Each row is followed by its class number.
[ 21   8  24 -49   2 -23  11  32 -15 -12  12  57  -2 -59   2   1  27  30
  19  28 -31 -59  15  17  37  72  -5 -11  91  28 -20 -12  14  -6  32  -5
  -8   2   6 -34  23 -42 -32] : 10
[   2   -3   -7   53    0   11  -30  -25   11   -7    6   19  -15   43
  -26   -2  -40   16    3 -101  -16   81  -13   -6  -52    2   44   25
  -27   -4    8  -13   65    7   29  -13   43   18  -76   20  -49   54
   -9] : 4
[ 36 -35 -69  -1 -22 -29  16   2 -16  14 -10 -53   3 -35  88  23   7  14
  60  37 -11 -66   5  18  -4  21  12 -14  64  38  13   0  -2 -33   4  48
 -12 -26  10  51   9  26  -1] : 11
[ 30 -32 -70  -5 -11 -25  -3   1 -14  17  -1 -67  15 -45  83  17  24  25
  61  41 -21 -71   3  12   7  18   8 -31  61  45  11  14  -1 -22   7  53
 -13 -27  15  42   6  29  -7] : 5
[ 89  26  62 -34  -6  22  32 -60 -41  13 -31 -46 -14   3   1  16 -41 -28
  12 -21  33  38   9  -2   1  30  20 -21   2  -1  21   8  32 -31 -31  21
 -13  -4  61   5  23  25  25] : 3
[ 36  20  -3 -50   9  -4  -2  33 -15  -8  10  36  19 -81  -6   2  28  19
  19  17 -37 -63  23  18  64  61   8 -17  60  22 -18 -28  26  -5  47  -6
  -4  12  10 -40  10 -34 -36] : 8
[ 39  16 -74  42 -46 -21 -63  35  54  16 -30  24  -8  28 -40 -22 -10  22
  -9 -49 -19  39  -8   8 -70  29  12  -9  25 -40   9  39   6  -6  -4  12
   9  -5  80  12   3  -8  26] : 7
[ 33  19  25 -38  17 -21   6  44  -7 -15  20  43   7 -63 -11   1  42   6
  29  14 -26 -49  29  22  48  71  -6 -10  91  15 -24 -35  11  -3  21  11
   9  -3  17 -37   5 -45 -39] : 10
[-16  15   9  42  12  30 -19 -42  34   7  -5  38 -11  29 -21  -2 -39  -3
  -5 -85 -10 111 -22  -6 -58  -5  20  49 -18  -1  15 -14  68  10  13   3
  49  23 -90  -3 -50  52   6] : 1
[ 83  37  81 -35   4  15  21 -47 -36   6 -11 -62 -16 -12 -14   4 -43 -23
  20 -32  23  31   5  17  12  33  26 -39 -18   7   8 -10  36 -15 -13   1
 -16  18  32  -7  12  33  13] : 0
[ 82  37  81 -40   9  23  43 -53 -34  22  -2 -67 -12  -5 -17  10 -48 -16
  26 -24  37  47  -3  11  20  29   7 -38 -11  -7  11  -8  26 -19 -23   8
  -8  18  45 -16  10  22  12] : 1
[ 90  18  55 -31  -1  16  30 -62 -36  13 -32 -42 -10   5 -10  11 -44   5
  24 -24  26  36   5   8   0  49  37 -18   3  18  14  12  28 -39 -36   6
 -22  -2  53 -10  20  27  23] : 2
[-23   5  12  37  -3  30 -23 -51  15   7 -12  37  -8  30 -13  -8 -44   4
  -9 -81 -20  87 -26 -19 -65   0  38  39 -28  10  16   4  68   8  27 -12
  40  25 -89   4 -43  54   7] : 0
[  3  12   6 -34   5  -1   5  35 -21  -7  20  46   4 -67 -31  10  23  23
  38  20 -30 -37  27  20  43  54 -22  -9  87  16 -18 -37  33  17   9 -11
   6  11  11 -54   2 -58 -32] : 7
[ -15    9    7   41    4   30  -25  -50   26   11   -8   39  -10   29
  -18   -2  -50    5    2  -78  -14  114  -24   -6  -68   -8   21   43
  -30    5    8   -4   69    4   10    0   46   14 -100    0  -45   55
   13] : 1
[  2  -5  -7  47   9  13 -14 -25  19   2  -5  34  -8  38  -9  -3 -32   0
   1 -89 -10  98 -10  -8 -57   7  23  33  -2  -6  22 -17  70   7  30  -1
  41  21 -72   9 -55  57   7] : 1
[ 31  16 -64  42 -29  -8 -59  25  49  21 -31  24  -1  21 -26 -16  -9  -6
 -21 -51 -18  46 -18   9 -58  29   7  -8  21 -54  10   9   6 -12  -2  13
  13   1  84   3 -24  -8  28] : 7
[ 76  25  80 -40  -7  10  35 -67 -37  -5 -15 -48 -22  13  12   6 -28  -9
   7 -16  13  21  -5   9 -15  49  14 -11  21  16  22   7  41 -15 -20   9
 -33  27  34 -28   5  37  27] : 0
[ 81  22  65 -49  -4  10  42 -69 -36  11 -23 -46 -21  18  -4  12 -34   1
  14 -15  25  32 -10  11 -13  45   8 -11  14  13  28  11  36 -20 -31  16
 -23   9  28 -25  10  37  31] : 1
[ 35  24 -70  41 -41 -14 -39  35  57  17 -34  25 -13  32 -15 -10  -4   9
 -22 -49 -16  20  -8  -4 -55  49  24  10  25 -40  12   3  15 -13  -7  12
  -5   6  78  16 -12  -4  25] : 0
[ 38 -26 -73  20   2 -32  -7  18 -13  -5  -2 -54   2 -36  72   6  42   0
  52  27  -8 -65  26  23  26  25   2 -31  81  34  23 -17   2 -24   8  63
 -21 -36  28  48  -9  11 -14] : 2
[ 79   9  61 -36  -1  -2  43 -79 -54   0 -22 -54 -19  26   0  10 -33 -10
   8  -8  18  28  -6   3 -24  47   2  -8  13  13  28  11  43 -24 -31  10
 -32   9  36 -13   3  38  36] : 3
[  4 -10  -1  51   9  19 -21 -20  13  -9  -2  32   0  37  -9  -6 -27  -6
 -13 -82 -18  85 -16   0 -45  -1  34  25  -2  -3  21 -29  65   6  38  -3
  34  26 -61  -7 -68  47   4] : 2
[ 10  -9  -8  50   4  16 -24 -21   8   2  -7  29  11  42 -28  -3 -36 -10
  -2 -91 -10  95  -5 -13 -53 -11  28  33 -14  -6  29  -4  70   2  29  -3
  41  17 -74   5 -50  59  16] : 9
[ 29  22 -72  45 -54  -9 -58  36  58  19 -31  22 -13  27 -24 -13   0   1
 -19 -41 -20  21   4   2 -52  42  22  13  28 -42  10   3  21  -8 -13  13
   2   5  60  18 -12  -8  24] : 0
[ 88  29  58 -29   1  11  42 -56 -50  10 -13 -63  -8   4 -23  10 -50 -32
  20 -10  30  45   0  17   8  39  21 -33 -10   0  13  -6  19 -21 -27   6
 -24  18  32 -14  16  26  21] : 11
[-10  16  -1 -28  -9  -3 -12  44 -15   3  21  37   1 -54 -21   3  24  24
  34   1 -35 -35  23  18  34  51 -23   6  80  11 -15 -30  29  14  18  -8
  16   4  26 -39  17 -45 -26] : 3
[ 39  13 -61  40 -51 -25 -64  37  56  19 -35  22   6  29 -44 -28  -5  16
 -10 -46 -14  38  -3   2 -70  41  19   7  26 -44   2  36  -4 -17  -5  12
  11 -11  72  24   4  -2  25] : 10
[ 45  14 -56  50 -22  -8 -58  27  49  19 -14  24  -4  41 -21 -21   8   1
 -21 -62  -9  49   2   9 -51  57   7  14  31 -35   3   3   1 -16  -8  18
   8   9  79  -8 -17 -14  18] : 2
[ 49  13 -79  52 -52 -23 -58  36  54  21 -39  16   0  46 -44 -23  -7  -2
 -11 -48 -12  43  -6  10 -74  46  24   4  22 -44  17  20   5 -20  -6  18
   7   2  79  22  -6  -5  26] : 11
[  5   7   0 -34   8  -9 -11  49 -16  10  12  34   1 -58 -24  -6  23  31
  39   4 -37 -48  35  29  45  71 -17  -3  81  18 -16 -23  29   5  33 -18
   0   3  23 -37   8 -46 -28] : 2
[ 40  -6 -65 -10   2 -33  16  10  -4  11 -10 -50 -13 -61  60  22  29  20
  56  14  -6 -77  21  16  22  29   5 -35  45  40  17  21  -1 -33   8  43
  -7 -42  14  57  24  25   1] : 8
[ 35   8 -84  43 -48 -13 -54  26  47  19 -31  19 -13  30 -22  -9 -14  13
 -24 -47 -24  31 -24   0 -55  58  16   4  21 -31  12  14  14 -16  -5   9
   3   7  64  19  -9  -3  19] : 4
[ 40 -30 -71  15   2 -26  -2  20 -16  -8  -2 -63  -1 -30  67   8  35   0
  50  19  -6 -62  21  22  34  24  13 -31  80  33  27 -18  11 -18   9  56
 -17 -38  21  46  -8  22 -12] : 2
[ 30 -28 -65 -13 -21 -29  13  11 -16  17  -6 -57   9 -43  87  23  22  26
  66  23 -13 -69   6  26  14  10  27 -25  64  43  16  -1  10 -24  16  47
  -5 -33  27  36   0  30  -4] : 6
[ 25  10   4 -27  -5 -16 -12  35 -24 -14  28  47   7 -45  -5   5  41  34
  29   5 -26 -45  39  13  39  78   5   6  53  23 -14  -7  14  16  31  -8
  -3  16  36 -30   6 -36 -33] : 6
[ 46  16 -70  47 -37 -11 -50  27  50  15 -26  28 -15  23 -27  -7  -6   1
 -20 -45 -23  41  -6   3 -65  45  16  10  14 -55   6  10  19 -14 -29  10
   8  -4  78  18 -12  -5  21] : 7
[ 89  33  67 -32  19  24  29 -46 -39  11 -15 -72   2 -11 -22  12 -37 -19
  26 -31  28  47   1   7  30  24  13 -42 -21  -8  10  -8  22 -22 -31  12
 -11  14  41  -8   6  40  17] : 5
[-15   7  10  53  -4  24 -30 -46  19   4  -9  43 -11  26 -23  -7 -48  -5
  -3 -69 -20 103 -20 -13 -76  -4  35  37 -32  -6   4  -1  62   5   5  -1
  47  18 -96   9 -44  59  13] : 10
[ 48  26 -77  43 -49 -16 -63  35  66  20 -37  14   3  32 -44 -23  -8  12
  -9 -62 -13  58 -10   5 -48  36  20   7  17 -47  12  24   4 -11 -11  18
  10   0  74  18  -2   2  24] : 1
[ 89  18  67 -34  -4  17  36 -66 -60  14 -21 -49  -2  14 -10  13 -32 -33
  11  -4  21  41  -1   8   3  32  14  -7 -12   4  26   7  33 -22 -26  19
  -6  17  30 -19   8  47  28] : 9
[ 86  11  61 -45  -2   2  34 -71 -51   0 -17 -51 -19  16  -1  14 -36   6
   7 -15  16  19 -18   5 -23  59   8 -13   2  14  26  23  41 -23 -25   7
 -29  15  23 -17   4  46  24] : 4
[ 38   9 -59  42 -42  -6 -65  25  47  19 -23  22   2  32 -33 -18   3   9
 -15 -39 -29  32  -9  -2 -60  37  13  14  29 -48   6  20  10 -18 -19  13
  -2 -11  72  20  -5  -5  17] : 5
[ 29  22  12 -42   5 -17   2  43   6 -13  19  46  -3 -66  -8   2  42  28
  33  15 -23 -42  36  24  50  71  -8  -6  75  14 -20 -29  27   4  21   5
  14  -4   6 -26  10 -42 -40] : 1
[ 29 -11 -52  -2   8 -36  17  13  -7  -2  -3 -57  -6 -48  65  22  30  10
  62   5  -3 -68  19  10  18  19  -2 -26  58  43  21  -1  13 -28   0  49
  -2 -37  20  58   9  13  -6] : 3
[ -1  11 -10  46  10  28 -25 -41  29   7  -4  26   6  21 -35   1 -21   3
  13 -89 -22  65 -12   4 -41  -9  48  33   3 -14  12 -29  67 -14  22   1
  47  20 -76   0 -56  53   2] : 8
[ 30  21 -60  51 -48  -7 -72  19  50  25 -13  41  -8  44 -22 -20   3   8
 -18 -65 -17  59  -2   9 -58  48  24  10  17 -34   1  19  -4  -3  -8  14
  18   8  75  -9  -6  -8  23] : 6
[-21   0  11  42  -1  33 -32 -57  12   4  -8  51 -16  18 -12   0 -52   7
  -7 -62 -24 103 -23  -9 -82 -12  27  33 -30  -4   8   2  70  12   3  -7
  51   9 -91   1 -43  55  11] : 7
[ 63 -30 -58   2  -5 -36   3  12 -17  -5  -5 -58  16 -35  87  14  35   5
  60  23  -3 -48  16  22  23  23   4 -21  64  39  19  -5  10 -31  18  66
 -15 -32  30  48 -10  25 -11] : 9
[ 27  -3 -58  -7   8 -32   7  19   8   9  -9 -50  -8 -50  62  17  32  19
  73   0   5 -51   6  23  22  31  -1 -27  63  40  21   0  12 -23   0  54
   2 -36  10  47  10  17  -6] : 1
[ 25  13   6 -27  -1 -22  -9  40 -14 -14  23  40   8 -65  -9  -3  48  14
  23  19 -21 -41  35  12  34  72 -13  -2  60  14 -20 -17   8   9  22   4
  -4  14  29 -32   5 -38 -38] : 10
[ 82  15  74 -52   0   5  51 -65 -43   7 -22 -56 -11  12  -8  10 -31  -3
  14  -3  18  11 -13   6 -23  49   9 -11  14   3  23  18  37 -27 -24   8
 -33  19  23 -18   8  41  31] : 10
[ 46 -20 -78  12  -8 -28   1   5  -9  -8  -4 -57  -5 -25  71  10  34  13
  55  16  -3 -48   4  16  25  33   2 -27  69  34  27  -9   5 -26  12  67
 -13 -31  18  56  -1  25  -9] : 1
[ 28  11  -7 -57   1  -8  -5  36 -21  -1   6  51  10 -75  10   5  29  36
  19  30 -39 -83  24  17  51  71   6 -19  68  30 -14 -14  28 -12  56  -8
  -8   6  15 -33  21 -38 -33] : 8
[ 34 -18 -69  -2 -11 -43   2  19 -11   6  -4 -51 -15 -50  68  18  24  13
  59  13  -2 -74  18  15  -3  40  15 -19  44  41  25  16  14 -21   3  42
  -4 -36   6  56  13  30  -2] : 11
[ 48 -27 -61   8 -17 -37   2  17  -5  -7   5 -60  11 -43  73  13  27   7
  71  30 -13 -63   3  35   0  24  18 -27  75  36  11 -20  15 -39  17  55
 -19 -32  35  43 -12   8 -15] : 11
[  4  20   1 -32 -15   7 -32  42  -7   6  20  37  10 -67 -27  -2  26  34
  40   3 -50 -34  32  21  37  56  -8  -5  74  18 -27 -17  23   9  21  -6
  13  -3  24 -40  18 -47 -33] : 5
[ 93  23  74 -37  10  16  32 -42 -50  14  -8 -63   5  -3 -29   7 -40 -28
  26 -21  29  51   9  13  26  20   2 -29  -9  -3  22   1  35 -21 -25   8
 -14  13  34 -19  13  35  15] : 9
[-12   3  -9  49  -6  18 -21 -20  14  -1   7  32 -23  30 -21   1 -44  25
   4 -87 -19  80  -8  -3 -64 -16  43  20 -25 -13   6 -14  69  12  20 -18
  55  12 -67   9 -39  48   0] : 7
[-17   4   9  44  14  33 -37 -40  24   6  -3  33  -1  24 -26  -5 -34   2
   5 -89 -23 101 -21 -11 -64  -6  19  36 -20   4   9   2  64  10   9  -2
  42  17 -84  -6 -49  53  10] : 5
[-11   3 -15  47  16  12 -14 -38  24  -4   1  33   8  10 -33   2 -22  14
  24 -89 -20  83 -12  -2 -51 -12  45  23   8  -9  18 -15  77  -5  13  -8
  48  14 -77 -15 -61  55  -2] : 7
[ 31   9 -21 -17   1 -27 -14  47 -12  -8  18  31   6 -49 -19   6  39  21
  38  10 -11 -40  41  20  28  86   3   6  52  14 -11 -15  12  15  24   1
  -6  13  30 -16   1 -33 -34] : 11
[ 42  14 -71  51 -33 -10 -47  30  57  20 -22  19 -12  31 -16 -15   2   8
 -24 -43 -18  28  -9   4 -50  45   8  17  28 -43  12   1  11 -24 -22  19
   0   6  72  13 -16  -8  18] : 2
[ 35 -24 -55   2  -8 -36  14   6  -8 -13   0 -44  13 -37  94  18  39  13
  67  25 -11 -53   0  28  17  28  23 -27  78  40  13 -13  16 -26  13  50
 -27 -26  34  28 -17  14  -5] : 6
[  3  -8  -6  55   3  23 -36 -25   4  -1  -2  26   4  37 -16  -5 -29  -4
   0 -86 -21  92  -5 -16 -50   0  32  19 -10  -7  20  -6  63  10  33  -1
  44  24 -65  13 -55  58   7] : 5
[ 87  31  64 -31  10  14  33 -49 -42  -2 -10 -70 -10  -2 -22   9 -37 -22
  10 -29  33  51   7  11   9  34   3 -36 -13  -2  18 -17  36 -20 -28  10
  -9   8  37  -6  12  35  24] : 3
[ 74  39  86 -40  13  21  39 -52 -35   8 -13 -59  -8  -4 -19   8 -39 -21
  21 -14  32  31   4  10  22  34  19 -34   2   1  13  -6  29 -13 -24   2
 -26  23  39 -16  13  24  10] : 0
[ 92  23  73 -43  11  23  29 -60 -50   7 -17 -44  -9  -1  -1  13 -36 -19
  27 -31  22  44   5  17  29  41  25 -40  -4   9  14   3  20 -12 -25  13
 -19  10  31 -21  13  39  21] : 6
[ 39  10 -66  36 -42  -7 -64  38  55  31 -33  23   8  22 -37 -17   1  -4
 -14 -68 -20  35 -12  11 -48  28  31   5  14 -58  13   7   9   0   4  10
  11  -4  75  20 -27   5  21] : 6
[ 25  12  12 -54   4 -14  -4  46 -18 -12  11  37  18 -78  -1  -4  27  19
  19  17 -29 -57   9  19  61  62  -4 -17  72  22 -23 -28  10   9  51   0
  -1  16  13 -45   6 -37 -35] : 10
[ -5  28   8 -35 -19  -2 -15  47  -2   2  17  39  -1 -65 -26   0  26  22
  31   9 -39 -51  31  25  45  56  -6   0  73  20 -26 -34  27  13  26 -16
   8  19  18 -44  12 -58 -29] : 0
[ 30  -3 -52  -2  19 -31  12   5 -10  10   1 -45  -8 -45  68  20  29  13
  60  10   1 -79  21  11  18  33   6 -28  58  42  16  13   2 -31   8  45
  -8 -32  19  44  17  16  -3] : 8
[ 37 -27 -57   4 -19 -35   5   2  -6 -11   1 -38   7 -39  77  12  36  22
  68  23 -21 -57   8  26  10  26  19 -20  84  41  10  -3  16 -28   8  46
 -27 -33  33  33  -6  14  -7] : 6
[ 38  17 -54  40 -32 -10 -62  17  37  18 -20  29  -6  32 -20 -14  -8   9
 -15 -47 -18  52 -14  13 -59  46  11  -4  24 -37   4  13   3  -9 -10  15
  14   8  84  -9 -10 -12  19] : 7
[ 26   5  -6 -53  -4  -9 -17  36 -23  -4   8  35  14 -76   7   8  24  32
  25  11 -27 -67  13  22  51  67   7 -19  67  35 -15 -25  29  -1  60  -1
   2  12  10 -29   4 -38 -41] : 4
[ 52  12 -56  45 -47 -18 -65  42  44  19 -22  14   7  36 -53 -24   5  -9
 -10 -58 -15  46   3   5 -58  21  -4  11  11 -34  21  35  13 -13   3  20
  10   3  78  10  -8  -8  26] : 9
[ 24  25  -2 -20   8 -24 -13  50  -4 -21  32  23   8 -52  -5  -4  46  28
  29  -6 -12 -49  40   6  36  73 -12  -5  47  23 -17  -9  10  16  30  -4
 -12  23  40 -33   4 -42 -33] : 0
[ 97  25  58 -25  -9   8  38 -71 -49   8 -22 -41 -16   3 -22  16 -34 -49
   8   7  23  44  14  17 -17  44  22 -13  -9   4  17  -6  29 -20 -36  24
 -20  12  31 -21  -3  35  27] : 11
[ 30  19 -70  50 -38 -15 -67  33  55  21 -32  19  -1  32 -22 -18  -4  -8
 -19 -63 -16  49 -11   5 -59  31   8   8  19 -51  10   5  11 -10  -3  20
  19   0  76  19 -19  -2  31] : 3
[102  13  61 -32  -7  22  26 -59 -50  18 -28 -39   1   3 -12  15 -42 -26
  19 -22  30  44  13   0   2  32  20 -14 -10  10  24  22  33 -40 -18  14
 -15   2  43   6  26  34  25] : 9
[ 40  18 -62  45 -52 -13 -61  27  49  17 -32  28   6  43 -35 -20   1  -1
 -11 -57 -19  54 -12  13 -48  33  29   6  34 -40  13  21   1  -3  -4  21
  10  -1  83   0 -15  -4  29] : 6
[ 71  15  53 -35   1   4  35 -57 -45  14 -21 -55 -10  12 -13   5 -32   9
  24  -8  19  21   0  10 -11  42  13 -14   6   5  25  18  41 -27 -31   0
 -32   9  37 -23   6  36  29] : 2
[ 97  23  69 -27   4  14  45 -76 -50  -8 -24 -37 -14  11 -17  17 -41 -27
   7   7  13  49   0  13  -5  32  23 -25   0   0  11  -4  31 -27 -44  14
 -21   8  46 -26   1  29  25] : 7
[ 32  19 -58  32 -37  -9 -70  15  42  28 -23  22 -11  34 -10 -14   3   3
 -27 -55 -11  42  -5  12 -65  55  -1  14  21 -33   7   8   6  -8  -1  23
  15   9  81  -4  -9   2  33] : 3
[ 22  13  10 -39   3 -19  -4  43   1  -8  12  47   2 -69  -9  -4  38  39
  27   2 -34 -54  32  23  48  69   1  -4  78  23 -18 -19  22   0  29 -10
   7   0  11 -28  12 -49 -41] : 2
[  -6    2  -12   62   -6    8  -23  -18   16  -11    7   22  -16   43
  -30    1  -43   19    5 -105  -14   93  -14   -7  -50   -7   40   24
  -34   -4    6  -16   61   13   24  -16   48   26  -75   15  -54   49
   -5] : 4
[ 94  29  67 -45   9  16  53 -58 -33   4  -8 -62 -15  -2  -7  11 -32 -13
  14 -23  38  54   4  13  21  44  -1 -29  -3  -1  10 -16  28 -17 -33  11
 -17  17  24 -29   7  33  22] : 1
[-25  11  18  51  -8  26 -35 -45  27   0  -6  45 -13  19 -19  -7 -38  -9
  -7 -73 -19  96 -14  -9 -65 -12  34  40 -19   7  11  -7  70  14  15  -5
  40  26 -85   1 -49  51   6] : 0
[ -9   1   1  42   8  23 -26 -44  23   2   3  33  12   7 -15  -3 -15   7
  17 -88 -33  84 -22 -10 -45 -13  33  29   8   0  15 -10  70  -7  16   6
  46  15 -82 -12 -60  57  -5] : 5
[ 99  18  52 -31 -23  24  32 -60 -47   9 -29 -48 -14   3  -6  16 -46 -31
  14 -17  25  51   8  13   4  46  29 -17   4   5  17   0  23 -28 -25  16
 -20   6  48  -4  20  27  22] : 11
[ 73  25  65 -46   1   7  42 -69 -42  13 -18 -50 -22  -1 -15  17 -41   4
  20   1  16  17  -8  13 -29  38   8 -23  -1   7  20  18  45 -22 -43   3
 -16  15  29 -25  13  31  32] : 7
[-22  -2  -1  47   7  25 -37 -43  16  10  -9  41  -5  23 -23   0 -44  -4
  -6 -82 -12  95 -21 -12 -68  -1  26  40 -25   2  13  -5  71   7  19  -8
  48  19 -94   9 -54  54   3] : 4
[ 31 -11 -49  -6   2 -34   8  14  -1   6  -8 -49 -14 -51  58  16  30  15
  70   9  -4 -58  21  21  16  26  -5 -34  50  44  20   7  12 -27  11  47
  -2 -34  16  55   7  19  -4] : 1
